Below are the code and all the weights of a small trained network. Each question names an input and a class and asks about switching units off, where a switched-off unit gives its printed mean instead of its output.

import numpy as np


def w(rows, s, z=0):
    codes = np.array(rows[::2]) - 128.0
    scale = np.full(codes.shape[1], s)
    scale[-1] = z or s
    return codes * scale


def norm(h):
    return h / np.sqrt((h * h).mean(-1, keepdims=True) + 1e-5)


def f(y):
    return y / 2 * (1 + np.tanh(0.7978845608 * (y + 0.044715 * y**3)))


def log_softmax(a):
    a = a - a.max(-1, keepdims=True)
    return a - np.log(np.exp(a).sum(-1, keepdims=True))


def net(x, mask):
    res = np.array(x, float).reshape(1, 2) / 4 @ E
    u = 0
    for l in range(2):
        y = f(norm(res) @ A[l][:, :-1].T + A[l][:, -1])
        res = res + np.where(mask[u : u + 13], y, B[l][:, -1]) @ B[l][:, :-1]
        u += 13
    return log_softmax(norm(res)[-1] @ U[:, :-1].T + U[:, -1])


A, B = {}, {}
E = w([
[117,201,169,219,75,125,1],'x0',
[183,116,210,201,99,85,213],'x1',
],0.001)
A[0] = w([
[119,120,112,131,117,99,127,131],'L0N1',
[186,111,118,110,158,85,158,142],'L0N2',
[205,95,216,206,108,55,200,156],'L0N3',
[148,141,117,132,122,127,123,84],'L0N4',
[28,161,29,55,139,216,74,67],'L0N5',
[116,134,138,99,105,95,114,4],'L0N6',
[133,177,126,121,168,103,137,128],'L0N7',
[85,205,158,199,32,116,3,92],'L0N8',
[119,99,122,35,187,151,220,138],'L0N9',
[137,108,152,144,144,152,140,141],'L0N10',
[179,115,181,132,161,125,122,111],'L0N11',
[111,121,133,126,122,156,146,166],'L0N12',
[103,127,94,90,126,159,97,196],'L0N13',
],0.0022,0.0019)
B[0] = w([
[128,129,143,118,130,123,124,130],'L0N1',
[128,155,94,194,124,114,49,140],'L0N2',
[157,76,32,124,164,47,79,221],'L0N3',
[173,116,71,98,76,106,156,107],'L0N4',
[213,37,52,154,162,19,129,208],'L0N5',
[237,61,127,61,132,201,180,76],'L0N6',
[125,131,138,130,147,130,129,128],'L0N7',
[9,231,241,167,118,167,121,252],'L0N8',
[54,216,190,204,109,117,66,189],'L0N9',
[159,101,89,149,187,97,111,134],'L0N10',
[160,115,79,138,160,103,120,121],'L0N11',
[114,151,144,152,191,89,84,148],'L0N12',
[159,149,131,214,115,49,127,190],'L0N13',
],0.0013,0.0018)
A[1] = w([
[176,144,120,168,114,130,85,116],'L1N1',
[81,124,139,54,177,186,234,8],'L1N2',
[170,52,99,87,139,108,141,88],'L1N3',
[145,139,213,148,105,151,200,99],'L1N4',
[77,155,121,163,151,84,108,103],'L1N5',
[111,147,128,141,141,97,99,123],'L1N6',
[110,131,61,52,114,214,75,155],'L1N7',
[224,104,191,153,90,121,181,86],'L1N8',
[168,85,98,81,185,114,185,83],'L1N9',
[80,128,128,42,130,254,111,88],'L1N10',
[98,109,134,62,160,161,228,55],'L1N11',
[130,129,137,119,153,147,145,78],'L1N12',
[145,94,108,65,145,149,201,72],'L1N13',
],0.0038,0.0017)
B[1] = w([
[72,201,206,94,110,184,154,168],'L1N1',
[54,204,166,193,84,165,49,119],'L1N2',
[110,129,139,130,97,181,136,165],'L1N3',
[195,43,5,72,163,109,119,122],'L1N4',
[162,83,83,82,86,170,156,254],'L1N5',
[141,88,124,117,98,161,134,209],'L1N6',
[224,83,130,208,214,37,164,193],'L1N7',
[153,103,64,141,213,97,83,138],'L1N8',
[132,158,161,129,97,144,102,209],'L1N9',
[205,49,82,100,99,104,193,111],'L1N10',
[94,163,182,155,78,137,79,133],'L1N11',
[142,108,119,118,118,109,153,85],'L1N12',
[96,190,178,100,67,193,101,137],'L1N13',
],0.0029,0.0014)
U = w([
[3,242,231,243,21,217,7,250],'0',
[228,11,2,239,243,16,89,252],'1',
[30,21,31,20,15,247,245,165],'2',
[243,238,228,20,240,213,184,3],'3',
],0.0055,0.0048)

Each question gives the input, the list of numbers given to net, and the class t.
The units are the neurons (one row each of A and B). Each row of codes is followed by its name. A weight is (code - 128) times the scale printed after its matrix; where a second scale follows, it is the last column's (A, B and U).
mask holds one flag per neuron, layer by layer. A switched-off neuron (its flag False) gives its mean, the last column of its row in B, instead of its output. The means were averaged over made-up inputs and are rounded, as every weight is.
A unit's drop is (log p(t) with every unit on - log p(t) with that unit switched off) / (log p(t) with every unit on - log p(t) with every unit switched off).
most important unit: the unit with the biggest drop
k most important neurons: the k neurons with the biggest drops, biggest first
k most important neurons of layer l: the k neurons of layer l with the biggest drops, biggest first
drop of u: that unit's drop, to one decimal
input [4,-5], class 1: 4 most important neurons -> (L1N7 L0N9 L1N13 L1N2)
input [3,-4], class 1: 4 most important neurons -> (L1N13 L0N9 L1N7 L1N2)
input [0,-3], class 2: 2 most important neurons -> (L0N5 L1N7)
input [2,-3], class 2: most important unit -> L1N5
input [-2,3], class 2: 3 most important neurons -> (L1N7 L0N3 L1N2)
input [0,2], class 2: 3 most important neurons of layer 1 -> (L1N7 L1N2 L1N11)
input [-5,5], class 0: 2 most important neurons of layer 1 -> (L1N13 L1N7)
input [-3,2], class 2: 4 most important neurons -> (L0N9 L0N2 L1N7 L0N3)
input [0,-1], class 2: 2 most important neurons -> (L1N7 L1N2)
input [-4,-5], class 1: 3 most important neurons -> (L1N7 L0N9 L1N1)
input [1,0], class 2: 2 most important neurons of layer 1 -> (L1N7 L1N8)
input [3,2], class 2: 2 most important neurons of layer 1 -> (L1N7 L1N4)
input [-8,8], class 0: 2 most important neurons of layer 0 -> (L0N5 L0N13)
input [3,1], class 2: 4 most important neurons of layer 1 -> (L1N7 L1N4 L1N2 L1N11)
input [-4,3], class 0: 2 most important neurons -> (L0N8 L0N13)
input [4,6], class 1: most important unit -> L1N4
input [0,-2], class 2: 4 most important neurons of layer 1 -> (L1N7 L1N2 L1N11 L1N13)
input [-1,1], class 2: 2 most important neurons -> (L1N7 L1N5)
input [-4,-2], class 0: drop of L0N8 -> 0.1
input [-7,6], class 0: most important neuron -> (L1N13)
input [-1,-7], class 1: drop of L1N7 -> 0.2
input [2,-6], class 1: drop of L1N7 -> 0.1
input [-4,-8], class 1: drop of L1N7 -> 1.5
